Here is a tiny trained network, its code and every weight. The questions are about switching its units off for an input and a target symbol, where a switched-off unit gives its printed mean instead of its output.

import numpy as np


def w(rows, s, z=0):
    codes = np.array(rows[::2]) - 128.0
    scale = np.full(codes.shape[1], s)
    scale[-1] = z or s
    return codes * scale


def norm(h):
    return h / np.sqrt((h * h).mean(-1, keepdims=True) + 1e-5)


def f(y):
    return np.maximum(y, 0)


def softmax(a):
    e = np.exp(a - a.max(-1, keepdims=True))
    return e / e.sum(-1, keepdims=True)


def log_softmax(a):
    a = a - a.max(-1, keepdims=True)
    return a - np.log(np.exp(a).sum(-1, keepdims=True))


def net(x, mask):
    ids = ['Θαβεμψ'.index(c) for c in x.split()]
    T = len(ids)
    res = E[ids] + P[:T]
    q, k, v = (norm(res) @ M[0].T for M in (Q, K, V))
    z = softmax(np.where(np.tri(T) > 0, q @ k.T / 3**0.5, -1e9)) @ v
    res = res + np.where(mask[0], z, O[0][:, -1]) @ O[0][:, :-1]
    y = f(norm(res) @ A[0][:, :-1].T + A[0][:, -1])
    res = res + np.where(mask[1:9], y, B[0][:, -1]) @ B[0][:, :-1]
    return log_softmax(norm(res)[-1] @ U[:, :-1].T + U[:, -1])


Q, K, V, O, A, B = {}, {}, {}, {}, {}, {}
E = w([
[135,63,206,71,103],'Θ',
[225,137,123,84,131],'α',
[147,251,142,191,155],'β',
[138,104,146,223,81],'ε',
[180,181,92,150,179],'μ',
[192,78,115,168,91],'ψ',
],0.011)
P = w([
[7,226,85,99,2],'0',
[85,143,113,130,110],'1',
[85,130,110,149,162],'2',
[113,105,103,155,197],'3',
[129,86,117,158,226],'4',
[131,85,145,168,250],'5',
[127,88,149,169,255],'6',
],0.0062)
Q[0] = w([
[118,218,60,122,144],'H1',
[128,121,150,150,233],'H1',
[231,64,202,228,255],'H1',
],0.0091)
K[0] = w([
[101,97,138,98,92],'H1',
[159,144,150,198,208],'H1',
[187,70,254,161,251],'H1',
],0.0065)
V[0] = w([
[169,2,112,181,104],'H1',
[223,85,160,55,84],'H1',
[224,134,84,97,133],'H1',
],0.0098)
O[0] = w([
[89,162,54,109,47,255],'H1',
[81,129,212,65,167,131],'H1',
[180,179,189,105,1,197],'H1',
],0.0071,0.0038)
A[0] = w([
[2,200,173,154,181,50],'N1',
[87,135,108,160,67,253],'N2',
[75,79,194,135,120,50],'N3',
[164,171,99,129,195,78],'N4',
[127,104,152,138,197,6],'N5',
[185,96,69,83,92,148],'N6',
[160,120,178,132,202,156],'N7',
[135,166,85,182,172,120],'N8',
],0.0088,0.0018)
B[0] = w([
[199,103,118,84,204,168],'N1',
[137,156,189,72,212,254],'N2',
[75,126,2,171,106,170],'N3',
[132,107,80,61,23,199],'N4',
[195,138,140,138,218,149],'N5',
[112,179,74,103,223,222],'N6',
[149,16,172,20,100,195],'N7',
[86,85,131,107,111,229],'N8',
],0.0053,0.0049)
U = w([
[83,89,154,67,221,68],'Θ',
[139,170,255,124,97,116],'α',
[206,123,166,170,222,58],'β',
[91,121,112,172,130,234],'ε',
[218,75,123,150,72,6],'μ',
[61,204,130,96,98,227],'ψ',
],0.0086,0.0018)

Each question gives the input, a string of symbols that net reads in full, and the target symbol t.
The units are the heads (3 rows each of Q, K, V and O) and the neurons (one row each of A and B). Each row of codes is followed by its name. A weight is (code - 128) times the scale printed after its matrix; where a second scale follows, it is the last column's (O, A, B and U).
mask holds one flag per unit, heads first, then neurons. A switched-off unit (its flag False) gives its mean, the last column of its rows in O or B, instead of its output. The means were averaged over made-up inputs and are rounded, as every weight is.
A unit's drop is (log p(t) with every unit on - log p(t) with that unit switched off) / (log p(t) with every unit on - log p(t) with every unit switched off).
The circuit of an input: a set's keep is (log p(t) with only the set's units on - log p(t) with every unit switched off) / (log p(t) with every unit on - log p(t) with every unit switched off). Starting from all 9 units, units are removed one at a time, each time the one whose removal leaves the highest keep (on an exact tie, the one counted first), for as long as the keep stays at least 0.8.
circuit, biggest first: the units of the circuit, biggest drop first
k most important neurons: the k neurons with the biggest drops, biggest first
drop when u is switched off: that unit's drop, to one decimal
input ε μ ψ Θ Θ β, target Θ: circuit, biggest first	(H1; N7)
input β μ μ, target μ: circuit, biggest first	(H1; N4; N2)
input β α ε μ, target μ: circuit, biggest first	(N4; H1)
input Θ ψ β, target β: circuit, biggest first	(N1)
input Θ α Θ ψ Θ, target ψ: 3 most important neurons	(N3; N7; N2)
input α μ α ε, target α: circuit, biggest first	(H1; N2)
input α Θ ε β, target Θ: circuit, biggest first	(H1; N8)
input μ Θ μ ε ψ, target ψ: circuit, biggest first	(H1; N6)
input α α Θ ε, target Θ: circuit, biggest first	(H1; N2)
input Θ μ Θ, target μ: circuit, biggest first	(H1; N2; N3)
input Θ μ α ψ Θ ψ, target Θ: 4 most important neurons	(N2; N6; N4; N3)
input ε β β, target β: drop when H1 is switched off	0.7
input μ ψ α, target α: drop when H1 is switched off	1.3
input ψ Θ ψ ε, target ψ: drop when H1 is switched off	0.9
input μ β Θ, target β: most important neuron	(N5)
input α μ μ Θ, target μ: 2 most important neurons	(N2; N3)
input ψ β μ μ β, target μ: 2 most important neurons	(N4; N2)
